Below are the code and all the weights of a small trained network. Each question names an input and a target symbol and asks about switching units off, where a switched-off unit gives its printed mean instead of its output.

import numpy as np


def w(rows, s, z=0):
    codes = np.array(rows[::2]) - 128.0
    scale = np.full(codes.shape[1], s)
    scale[-1] = z or s
    return codes * scale


def norm(h):
    return h / np.sqrt((h * h).mean(-1, keepdims=True) + 1e-5)


def f(y):
    return y / 2 * (1 + np.tanh(0.7978845608 * (y + 0.044715 * y**3)))


def softmax(a):
    e = np.exp(a - a.max(-1, keepdims=True))
    return e / e.sum(-1, keepdims=True)


def log_softmax(a):
    a = a - a.max(-1, keepdims=True)
    return a - np.log(np.exp(a).sum(-1, keepdims=True))


def net(x, mask):
    ids = ['ΓΔΛβεηξτψω'.index(c) for c in x.split()]
    T = len(ids)
    res = E[ids] + P[:T]
    r = norm(res)
    for j in range(2):
        rows = slice(2 * j, 2 * j + 2)
        q, k, v = (r @ M[0][rows].T for M in (Q, K, V))
        z = softmax(np.where(np.tri(T) > 0, q @ k.T / 2**0.5, -1e9)) @ v
        o = O[0][rows]
        res = res + np.where(mask[j], z, o[:, -1]) @ o[:, :-1]
    y = f(norm(res) @ A[0][:, :-1].T + A[0][:, -1])
    res = res + np.where(mask[2:6], y, B[0][:, -1]) @ B[0][:, :-1]
    return log_softmax(norm(res)[-1] @ U[:, :-1].T + U[:, -1])


Q, K, V, O, A, B = {}, {}, {}, {}, {}, {}
E = w([
[111,46,203],'Γ',
[254,162,216],'Δ',
[245,130,193],'Λ',
[97,69,221],'β',
[119,93,228],'ε',
[202,162,231],'η',
[241,136,206],'ξ',
[211,51,169],'τ',
[129,165,254],'ψ',
[176,154,206],'ω',
],0.0026)
P = w([
[113,131,102],'0',
[114,139,2],'1',
[119,119,213],'2',
[92,165,6],'3',
[139,106,156],'4',
[92,155,71],'5',
[120,122,115],'6',
[113,138,97],'7',
[115,147,110],'8',
],0.0083)
Q[0] = w([
[83,171,41],'head 0',
[162,143,65],'head 0',
[84,166,2],'head 1',
[151,97,142],'head 1',
],0.009)
K[0] = w([
[177,53,222],'head 0',
[112,139,197],'head 0',
[190,19,254],'head 1',
[74,177,137],'head 1',
],0.0084)
V[0] = w([
[122,198,138],'head 0',
[74,159,175],'head 0',
[106,148,163],'head 1',
[9,49,126],'head 1',
],0.012)
O[0] = w([
[47,26,191,100],'head 0',
[166,74,196,2],'head 0',
[143,91,185,45],'head 1',
[254,205,220,58],'head 1',
],0.0082,0.00095)
A[0] = w([
[36,253,128,219],'neuron 0',
[112,60,153,141],'neuron 1',
[113,121,74,148],'neuron 2',
[67,118,98,1],'neuron 3',
],0.0054,0.0044)
B[0] = w([
[175,83,106,252],'neuron 0',
[186,128,115,145],'neuron 1',
[157,127,154,159],'neuron 2',
[63,255,150,104],'neuron 3',
],0.0096,0.0039)
U = w([
[153,176,143,145],'Γ',
[67,129,95,211],'Δ',
[98,139,83,5],'Λ',
[162,174,177,239],'β',
[156,143,170,113],'ε',
[85,99,136,52],'η',
[92,129,87,35],'ξ',
[190,183,1,113],'τ',
[142,31,220,66],'ψ',
[79,99,157,218],'ω',
],0.0089,0.002)

Each question gives the input, a string of symbols that net reads in full, and the target symbol t.
The units are the heads (2 rows each of Q, K, V and O) and the neurons (one row each of A and B). Each row of codes is followed by its name. A weight is (code - 128) times the scale printed after its matrix; where a second scale follows, it is the last column's (O, A, B and U).
mask holds one flag per unit, heads first, then neurons. A switched-off unit (its flag False) gives its mean, the last column of its rows in O or B, instead of its output. The means were averaged over made-up inputs and are rounded, as every weight is.
A unit's drop is (log p(t) with every unit on - log p(t) with that unit switched off) / (log p(t) with every unit on - log p(t) with every unit switched off).
The circuit of an input: a set's keep is (log p(t) with only the set's units on - log p(t) with every unit switched off) / (log p(t) with every unit on - log p(t) with every unit switched off). Starting from all 6 units, units are removed one at a time, each time the one whose removal leaves the highest keep (on an exact tie, the one counted first), for as long as the keep stays at least 0.8.
circuit, biggest first: the units of the circuit, biggest drop first
unit that matters most: the unit with the biggest drop
which heads matter: for each layer, one digit per head in row order, 1 if its drop is at least 0.15 and else 0, layers parted by /
drop of u: that unit's drop, to one decimal
input ξ τ Γ τ ε, target τ: circuit, biggest first	head 0
input Γ β ψ ε, target ψ: which heads matter	11
input ψ ψ Δ ψ τ β ψ ε, target ψ: which heads matter	10
input ψ τ ξ ε τ ε ψ η, target ψ: which heads matter	10
input β Δ Λ τ ψ ψ ψ ψ, target ψ: which heads matter	10
input ε Γ ε Λ Δ Γ ψ β, target ψ: which heads matter	00
input ω τ ω η, target ψ: circuit, biggest first	head 0; head 1
input τ Γ β τ Δ, target τ: which heads matter	10
input Λ ψ ψ τ Λ, target τ: which heads matter	11
input τ ω η, target τ: which heads matter	11
input β Γ τ τ ψ Γ, target ψ: circuit, biggest first	head 1; head 0
input ψ Γ ε τ Δ τ ψ τ, target ψ: which heads matter	10
input ψ β τ τ ψ ψ, target ψ: which heads matter	11
input Δ ε η τ ψ, target τ: which heads matter	11
input η η ψ ξ, target ψ: circuit, biggest first	head 0
input β η τ τ τ, target τ: circuit, biggest first	head 0; head 1
input Λ τ τ, target τ: drop of head 1	0.1
input ξ Λ β ψ ψ ω, target ψ: drop of head 1	0.2
input τ ε ω τ β, target τ: drop of head 1	0.2
input ψ τ β ψ ω β, target ψ: unit that matters most	head 0
